(in the rows, 128 means zero)
[130 108 118 127 103  75 112  62 172 156 133 108 141 153 150 143 129 128
 141 115 119 128 104 127  54 158 105 116 118 173 155  76 123 148 164 127
 129 124 143 171 114 125  93 115 139 140 133]  6
[124 183 126 118 159 124 112 120 151  72 124 178 143 115 134 103 105 150
 147  97 185  82 140 147 106 113 121 142 165 135 129 115 142  99 131 138
 120 106 110 141 145 162 115 150 140 176  89]  4
[ 93 157 105 148 164 143  80 161 157 164 160  75 121 112 172  73  86 123
 149  93 138 131 138 103 196 115 156 173  37 114 116 141 127 127 112 153
 101 135 139 124 142  76 108 171 155 121 128]  1
[139 157 129 104 148 107 104 121 130  92 107 185 125 117 104 152 140 136
 102 102 139 116 125 125 114 131  94 127 134 125 135 151 170 114 155 127
 127 139 108 151 148 153 134 131 117 147  74]  8
[ 89 146 102  78  95   7 122 105 190 178 126 174 136 151 116  58  87 130
 178  93 181 168 159 125 123 153 120  56 147 141 191 137  29 132 110 114
  85 119 128 185 119  31 117 204 118 230 156]  4
[122 148 108 163 133 144  93 112 150 142 138 149 121 138 180  94 110 131
 122  74 107 149 163 145 131 129 156 145 128 139 130 146 151 161  96 134
 120 144 134 111  93 124 107 120 151 124 124]  1
[ 95 141 123 161 141 128 118 114 219 143 116 160 112 132 168 115 109 146
 127  70 115 105 169 130 142 121 142 176 110 139 106 115  87 128 132 133
 132 123 118 150 132 112 115 141 133 144 115]  1
[135 132 110 164 151  99 117 105 175 161 110 117 102 118 145  58 112  95
  89  92 133 137 124 132 125 117 122 189  99 156 110 129  99 130 111 116
 130  94 141 121 135 106 115 168 195 116 120]  6
[ 99 162 137 111  98 120 103  81 193 162 132 147 141 157 139 125  96 138
 119 108 135 160 138  99 120 130 113 116 159 147 154 113  81 152 164 119
 114  79 118 135 115 173  77 112 137 172  88]  3
[126 152  94 138  94 115  98 151 150  94  97 125 111 132 116  84 117 138
 108  99 153 168 102 174 116 108 107 154 120 121 158 116 101 154 104 115
 131 120 121 112 119 131 120 164 170 151 100]  2
[114 133  60 102 176  74 117  67 140 127 122 145 104 169  95  76 122  92
 155 126 164 132 124 116  84 143 155  56 143 109 142 151 134 127 185 143
  95  62 126 179  98 135  73 145 139 134 123]  3
[151  94 121 145 128  89 127  83 189 163 107 139 124 134 163 103 108 114
 102  84 115 124 132 140 165 111 117 163  99 140 128 134  79 123 130 134
 119 135 145 121 135 115 150 178 165 131 134]  6
[158 143 125 156 150 135  92  56 206 123 153 160 127 109 171  36 140 112
 122  83 124 103 163 139 167 110 140 190 138 147  80 123 142 183  90 155
 121  83 102 146 129 131 111 156 224 132 120]  10
[141 181 150 113 125 122 111 109 170 109 142 169 131 137 134 118 110 138
 111 101 187 137 149 110 113 110  96 131 177 126 124 140 129 111 131 121
 138 117 134 128 100 135  95 130 163 163  87]  3
[ 99 102 117 176 139 142 122 100 169 153 117 112 155 130 172 100  88 137
 115 110 133 131 161 165 175 119 149 188  81 128 123 121  74 150 135 134
 148 107 126 118 120  97 144 201 140 126  90]  1
[160 146 116 118 140 120  82 107 149  84 116 123 146 114 138 113 111 131
 119 114 166 119 149 140 119 121 101 156 149 130 117 118 141  96 156 122
 133 101 128 133 131 164 123 125 162 145  84]  2
[126 102 139 114 170 113  93 121 165 137 120 121 110 138 112  68 130  80
 156 106 145 136 118 118 131 128 154 151 147 117 118 102 193 152  81 155
 143 147 114 136 142 139 105 121 155 118  93]  12
[129 132 110 107 104  53 126  87 136 146 112 140 142 143 143 114 119 113
 155  92 125 155 115 112  84 142 111  99  86 160 148 114  97 126 160 104
 116 145 129 166 105 107  83 107 134 135 133]  11
[132 125 119 166 133 136 121 123 195 123 101 176 152 123 136  55  91 156
 124  83 119 136 140 141 165 136 145 150  80 153 132 119 108 160  90 114
 123 106 101 124 127 176 110 151 156 145 165]  4
[124 125 104 147 115 124 127 117 193 128 128 128 120 123 150  75 113 126
 107  98 139 130 136 119 140 133 106 167 137 142 110 117  91 143 118 101
 147 108 135 111 131 103 108 172 161 131 104]  3
[119 112 117 136 137 122  98 124 175 154 117 129 123 135 155  91 112 130
  96  71 143 123 146 129 150 117 129 158  78 134 119 143 125 128 128 146
 109 114 133 131 141 109 122 164 140 142 116]  10
[118 149 130 119 172 136 129 125 117 128 101 183 150 110 111 118 159 153
 106 120 163  61 180 155 122 113 130 103 163 108  76 125 135 130 140 130
 144 130  69 159 164 162 149 137 131 189  68]  1
[136 116 146 106 170  82 102  79 138 156 133 144 128 160 122  89 116 103
 129 108 102 101  91 124 161 137 162 130 174 129 130 114 197 105  96 178
 115 155 127 153 127 158  90 164 127 125 107]  0
[127 108 123 117 169 109  86 100 135 113 119 149 102 143 103  70 112 121
 122 122  99 121 119 121 112 133 158 128 149 147 109  89 208 157  96 159
 133 140 111 145 135 167  87  90 133 108  84]  8
[101 142 102  97 167 112  86  83 134 153 130 103  61 141  96  76 107  88
 132 110  90 146  88 133  89 123 167 132  63 122 102  80 218 131  95 173
 148 128 162 144 119 131  35 108 141 109 105]  5
[137 104 114  93 136  90  82  78 130 123 131 123  91 161  84 101 132  84
 109 102  87 147 102 162  83 153 130 128 131 130 143  92 203 157 103 171
 139 119 124 152 123 139  75 133 136 134 114]  10
[152 158 102 136 165 143 108 116 140 101 140 101 135 125 132  60 118 139
 137 192 128  89 113 119  93 133 145 115 198 145  84  48 187 131  64 154
 163 109 131 103 131 156  74 119 198 124  95]  3
[105 164 107 114 132 105 105  78 165 164 103 135 109 149 121 127 127 112
 143 118  88 145 115 137  85 143 127 111 111 152 151 102 105 169 164 130
 122 112 117 159 113 133  79 118 144 125 106]  1
[138 164 126 112 152 136  91 102 143  85 143 178 138 123  87 132 127 148
 109 117 191  89 150 124 107 104 110 117 155 146 102 134 160 123 149 129
 135  97 101 145 120 132 147 135 143 157  85]  9
[105 149  93 131 125  87  93  73 127 179 159  72  83 135  78  81 110  97
 137  89 137 141  67 152  81 150 107 200 107 121 124 108  97 156 156 156
 117 110 119 178 143  83  61 187 187 109 155]  7
[132 159 112 115  73  86  74  64 157 172 122 137 121 141 138 107 149  92
 175  99 110 190 124 129  81 139 121 106 159 143 159 110  71 161 151 117
 127 112 109 141 127 123 108 100 176 147  95]  12
[106  63 113 156 100 119  75  58 131 130 138 102 134 152 143 145 123 126
 148 106 118 180  99 144  92 164 138 102  78 139 142 131  58 154 173 209
 146 123 142 165 106 126  68 123 140  93 120]  5
[130 115 124 126 166  50  78 116  85 137 167 112 128 138 101  44 113  91
 101 121 102 130  89 116 136 127 148 135 121 153 119  71 174 100  81 143
 141 120 130 157 142 106  80 123 120 134  85]  11
[130 141 143 104 200  70  46 111 123 135 103 148 110 143  82  84 103 111
  98  93  69 122 104 153 156 155 166 146 119 138 117  87 216 119  98 181
 102 137 101 174 141 177  91 120 122 139  86]  1
[131  76 127 113 190  94 117  83 152 150 104 115 119 141 135  63  94 103
 128 164 126 114 105 126  81 134 143  81 173 160 105  75 157 142  94 140
 140 131 139 137 115 155  62  99 182 114  81]  6
[158 122 152 125 137 123 135 109 165  93 108 156 143 121 136 138 116 138
 100 107 172  99 120 132 114 115  83 153 126 141 124 116 129 115 159 138
 137 125 124 134 142 184 132 157 142 167  86]  6
[128  54 130 154 134 114 152 134 180 161 119 112 157 129 133  79 104 108
  99  96 143 122 139 154 150 149 127 167 135 143 112 135 134 129  85 121
 156 125 132 116 143 133 122 176 134 137 131]  2
[149 137 157 103 154 114  96 112 126 120  93 141 108 142 111  56 154 105
 112 128 113 120 106 130 145 123 155 140 185 132 110  80 178 130  87 164
 140 123 115 150 131 179  92 140 155 119  59]  0
[101 213  71 119 112 109  76  86 119 170 175 126  90 123 133  96 173 106
  98  54 119 181 136 112  21 160  99 120 121 158 129 134 174 157 148 116
 100  71 118 145 139 140  70  67 179 179 133]  5
[110 165 117 124 112 117  92  85 178 160 112 135 147 146 133 108 119 136
 144 122 114 158 132 162  67 153 128  96 118 137 127  99 101 140 159 125
 131 111 121 143 103 129  85 113 186 143 111]  1
[117 142 128  96 151 124  52 119 129 118 124 118 120 150  81  64 137 100
 122 113 119 120 114 133 115 127 151 126 141 102 124  96 175 123  90 163
 139  98 112 131 155 127  88 127 147 114  91]  10
[115 147 101 171 113 107  93 127 179 137 123 166 119 135 140  68 113 121
 125 105 178  87 127 114 126 109 148 132 111 134  88 122 101 115 128 125
 134  89 110 124 120  66 124 166 153 110 107]  11
[104 185 129 126 141 135 158 102 155 111 133 128 136 120 130 157 104 148
 116 131 182  90 109 137  66 128  94 185 163 133 138 102 160 125 170 117
 120  95 134 126 124 129 129 189 144 144  92]  7
[106 143 127 122 102  93 133  82 130 156 131 119 123 139 126 154 124 117
 134 113 112 137 101 139  53 139 114 112 143 156 150 108  79 145 172 124
 126 117 131 152 120 118  95 129 156 114 105]  7
[149 128 156 119 123 106 107 108  84  78  75 167 157 106  92 147 122 137
 110  87 122 147 140 131 123 123 121 166 140 143 143 125 116 101 154  77
 140 118  89 168 119 162 158 163 174 146 101]  0
[102 146  96 132 137  93 134 120 149 145  77 120 129 130 123  87 106 142
 103  56 121  96 124 132 102 106 147 196  79 123 161 109 118 144 113 153
 103 131 127 118 163  90 130 232 193 137 110]  7
[ 83  89 120 142 125  95 125 118 195 168 151 120 142 127 103 135 116 102
 105  93  92  99 133 129 103 150 140 147 105 183 130 121 125 132 113 118
 152 106 131 127 157  65 131 168 136 123 117]  9
[119 161 149 121 137  97 118 122 143 116 136 152 134 120 109 146 157 123
 133 101 173 118 125 120  88 107 102 142 130 141 133 106 150 146 145 109
 148 136  81 152 151 132 149 113 139 166  70]  12
[105 252 109  95  60 125  77  50 219 185 114 150 101 137 117 124 167  96
 134 129  64 170 129 186  90 139 122 105 106 174 125 125 108 210 186 117
 115 111 145 136  82  97 111 119 142  98 151]  1
[121 165 161 106 156  92  98 116 148 110 101 172 139 113  84 120 104 116
 112  95 176 115 118 147 110 129 112 155 135 146 115 102 156 106 140 111
 130 119 101 143 144 151 142 152 143 162  78]  4
[116 112 175 164  98  53 118 158 178 220 104 117 159 108 181 103  95 137
  56  53 145 139 165 152 146 133 112 212 122 177 123 140  86  99 110  85
 114 159 158 111 151  80 140 143 151 161  67]  2
[117 147 151 115 156 122  83 126 103  77 127 121 144 119 121 138 129 115
 110 109 160 134 108 108 121 110 118 171 164 134 151 104 143 111 158 139
 124 110 101 155 150 192 127 157 164 162  43]  0
[137 180 142 104 157  96  91 120 128 119  91 176 113 123  88 173  87 146
 130  77 163  90 120 130 111 108 107 144  88 151 136 121 129  68 180 124
 116  94 103 185 140 153 117 131 124 157 121]  4
[124 162 119 106 164  98  78  87 160 117 149 127 112 152 117  51 128 107
 173 115 123 132 105 136 107 126 151 130 166 135 123  84 184 133  83 175
 139 131 117 144 132 136  78 104 136 125 110]  12
[111  95 119 134  85  97 107  88 153 140 132 132 129 134 122 143 125 110
 142 100 125 142  98 128  72 147 121 145 114 162 140  81 139 171 157 114
 134 128 124 187 106 120  86 131 141 146 126]  11
[142 141 105 120  94 105  94  39 152 178 118 141 107 137 122 139 132 106
 152 115  97 155 112 114  82 154 111 124 120 130 150 110  96 147 178 122
 131  87 144 155 119 129  76 114 163 120 114]  5
[130 183 121  97 164  81  97  86 130 140 151 122  98 151 117  85 103 104
 132 110 103 104  96 112  71 135 140 122 180 147 127  74 206 120  66 168
 129 137 134 129 126 118  66 125 163 113 109]  7
[119 130 107 127 182  57 104 108 100 109 132 117 121 127 116  57 128 103
 127 157  92 109  89 121 116 133 149 128 157 172 105  54 167 134  84 126
 130 142 121 151 133 116  95  96 126  98 100]  11
[114  91 105 148 110 149 119 125 175 157 116 135 127 119 155  86 116 128
 120  93 127 128 138 127 143 118 133 154 109 150 112 133 110 159 133 119
 127 106 123 123 152 113 141 166 167 124 100]  8
[140 104 127 148  78 105 171  97 239 197  92 121 136 140 148 119 116  79
 136 102 109 149 124 132 154 131 119 190  89 154 153 120  39 157 142 117
 144 121 135 125 147 147 134 223 183 135 158]  0
[134 129 100 113  84 103  97  97 178 133 133 100 119 140 135 129 140 102
 134 108 137 169 121 133  57 160  89 124 117 134 155  93 109 168 177 107
 141  79 129 158 114 125  72 126 205 146  92]  3
[143 124  91 171 125  85 111 105 118 131 128 123 114 125 163  96  95 117
 112  79 108 120 121 139 135 111 126 211 108 151 124 102 121 126  95 116
 127 128 120 107 126  75 133 161 189 109 128]  11
[136 143 122  81 154 119  33  74 160 108  96 134 114 145 113  49  91 117
 122  99 110 130 121 126 120 139 127 149 165 150 107  68 180 141 105 140
 116 105 109 128 135 164  80 109 150 118  79]  10
[132 150 119 121 133 150 101  96 104 131 120 186 104 114  86 169 128 129
  96 101 137  95 137 110  68 116 114 136 197 148 126 129 194 150 129 115
 130  95 109 131 134 152 138 126 162 156 113]  5
[111 154 118 149 136 131 110 124 150 128 117 142 124 125 155  93 116 141
 119  87 108 132 140 160 147 135 148 169 108 136 122 123 147 138 110 131
 120 124 130 128 110 102 130 169 132 132 108]  1
[153 156 162  91 102  85  95 121 219 111  83 178 167 124  99 137 123 128
  78 124 143  95 171 171 103 150 100 119 144 162 149 125 164 134 168 125
 125  64 115 142 129 163 135 148 141 163  78]  2
[122 144 149 115 133 150  92 133 130 126 106 136 133 125  99 149 102 159
 138 106 193  95 132 123  90 105 119 137 104 135 113  97 131 111 170 143
 127 105 101 148 137 141 125 125 169 146 113]  4
[133 133 122 111 176  78  37  74 132 112 109 129  97 169  93  90 135 103
 111 105  92 118  98 147 101 138 159 130 126 123 116  81 201 125  88 188
 134 128 109 144 121 111  89 106 154  77  97]  10
[141 143 131 121 136 147  99  92 110 118 127 152 129 111 119 152 118 130
 110 100 164 116 134 130 111 121  96 158 129 122 125 133 143 128 159 143
 144  87 113 146 145 172 107 142 148 162  76]  5
[120 125 137 166 128 126 105  92 173 119 117 152 129 126 181 102 107 157
  98 103 123 126 126 137 184  91 141 159 108 139 122 124  89 125 112 136
 126 118 144 123 104 103 145 171 133 125  93]  6
[ 90 134 102 117 172  83  88 102 148 124 103 164  94 145  77  77 110 124
 152 118 130  92 136 140  90 125 177 118 165 110 130  72 164 137  69 136
 146 143 109 162 132 103  85 127 128 144 115]  4
[113 122 136 105 179  81 109  98 146 123 117 135 128 145  98  49  97 127
 131 142 141 127 123 149  88 132 148 109 149 157 113  58 157 123  91 140
 145 127 130 140 117 126  86 112 147 133  95]  4
[106 180 139 108 158 103 107  91 126  85 156 147 152 128 111 141 146 155
 130 144 195  88 105 121 134 104 101 128 183  80 135 110 128 127 146 140
 134 116  94 158 131 100 121 171 158 168  40]  3
[109 124 111 130  92 109 150 107 165 167 172  96 160 138 122 149 126 108
 143 127 145 138 117 180  44 158 115 139 149 171 158 101 129 152 152 125
 130  86 141 139 141 140 115 152 166 185 114]  9
[119 153 118 112  87  96 121  87 192 152 113 146 138 155 116  96 131 106
 149 117 119 177 125 128  91 154 122  83 143 156 152 136  51 156 173 111
 122  92 139 155 107 157  64 110 145 129 136]  3
[119 142 116 111 135 148 101  77 148 127 111 223  98 128  82 144 125 123
 121  68 188  89 156  99  86 132 119 101 187 113  89 164 137 107 165 153
 125  53  78 164 144 165 123 154 141 184 112]  5
[151 113 135 130 159  96 121 136 102  74 153  97 115 147 159  75 170 116
 154 157 130 162 108  85  81 114 148 115 131 110 164  53 187 146  67 176
 160 138 145 131 120 108  90  92 191 116  18]  8
[110 106 139 154 118 130  97  97 183 172 118 119 148 127 151  81 123 116
 112  71 136 121 117 137 202 118 143 174  58 122 100 152  91 148 142 133
 116 143 128 123 145 118 142 170 119  94 131]  6
[105 118 111 115  91 137 102  80 128 154 140 131 151 144 125 117 132 136
 150 112  99 180 112 112  79 123 131  77 124 172 161 122 106 164 138 132
 142 114 136 170 116 128  83 115 151 141 123]  8
[106 145  93 171 142 127  97 106 180 152 124 131 136 131 154  98 109 133
 109  97 116 128 150 143 128 128 140 177  97 122 119 103 127 130 127  96
 143 128 131 110 127  98 138 160 149 135 102]  1
[ 70 200 130  89  99 105  90 103  93 116 107 125 111 133  76 135 132 104
 133 124  89 156 129 115  44 122 155  87 109 166 160  84 113 131 148 120
 143  76 114 109 124  91 117 105 124 111  80]  4
[133 119 109 115 162  95  83  72 137 158 112 136 105 131 105  93 126 104
 111 123  86 121  97 133 102 155 137 119 120 129 109  87 188 144  96 160
 151 144 135 139 146 155  60 113 141 123  85]  5
[144 113  97 147  95 100 136  99 180 129 136 173 108 139 141  67  95  79
 131  87 134 101 147 121 147 112 131 154 135 137 120 126  93 153 102 131
 150 114 109  96 139 112 116 185 137 135 120]  11
[138 207 131 106 103  88  74 114 184 106  85 169 116 146 100 127 135 133
 124 102 206 116 120 131 109 127 103 163 172  97 131 100 120 113 165 132
 119 119 119 147 135 138 129 167 136 167  56]  3
[105  82 110 147 123  99 136  88 146 160 133 113 107 123 161 124 105 120
 115 100 111 131 128 135 133 142 118 176 120 152 123  94 103 151 103 140
 147 123 135 126 147  93 125 170 130 143  94]  5
[111 132 125  95 162 123  50 112 125 112 132  95 131 135  88  63 118 127
 123 113 105 112 129 110 114 132 154 141 126 127 107  78 184 131  82 191
 127 126 107 134 168 135  83 122 160 135 117]  10
[117 125 116 168 116 131  93 117 147 113 159 119  95 121 147  99 114 139
 108 136 130  98  86 149 169 116 130 157 161 160 107 118 105 146  92 186
 126 118 136 121 129  82 144 203 117 118 125]  6
[ 93 177 100 102 163  94 139 116 154 128 144 106 157 169  64 101 121 124
 166 202 114  78 106 140  45 147 177  67 194 150 147  82 193 120  89 168
 141 117 151 128 131 127  74 126 127 112 183]  3
[124 167 129 110 137 104 122 123 143  96 129 174 144 122 130 143 109 132
 112 114 190 113 122 154 130  97  88 146 157 137 132 124 130 117 140 119
 122 117 111 162 125 148 130 161 130 191 101]  11
[141 126 153  96 176  87 129  82 146 150 131 150 141 118 101 152 128 136
 119  92 140  84 125  84 123 115  82 147 101 128 128 130 100 117 175 184
 117 148 107 174 192 177  88 120 163 172 110]  5
[133 165 110 117 111 140  97  78 141 172 141 119 118 128 145  90 180 114
 174 112 181 132 104 101  77 137 105 125 157 131 114 108 157 143 156 110
 143  83 121 163 117  76 105 134 152 132  79]  12
[129 117 104 120  86 122  85  93 193 168 125 146 124 154 133 110 153 106
 146  92 100 174 102 118  92 154 113  92 124 144 146 120 106 162 160 132
 123 115 124 160 143 162  88  96 158 129 119]  8
[128 129  98 146 127  96 128  86 229 164 102 119 103 132 139  88 104 118
 128 131 121 115 111 108 119 157 122 152  85 114 116 100 105 140 118 157
 128 132 135 111 140 117  90 182 163 144 141]  6
[116 146 124 123  76 132  87  99 190 218 119 126  91 157 149 138 155  93
 157  76 135 156 107 111  74 130 114 117 109 141 144 116 108 159 178 122
 132  93 115 147 132 132  81  85 143 127  85]  12
[136 104 113 118 165 106  85 100 152 136 154 124 103 130 112  46 127  99
 145 117 111 116 121  92 109 144 148 126 139 132 114  88 212 146 104 143
 139 117 113 133 141 130  84 112 142 134  84]  12
[135 169 133 130 154  61  49  99 136 132 148 136 158 137 107  55  87  96
 107 129 148 144 104 190 114 130 149 124 123 159 121 108 162 103 105 151
 138 115 153 120 134 144 107 137 147 123  73]  5
[ 91 144 119 125 143 149  72  99 131 107 130 170 129 121 117 140 113 144
 110 106 163 122 143 128 136 120 123 141 181 118 104 139 142 129 152 131
 125 106  85 147 151 158 147 133 111 161  67]  8
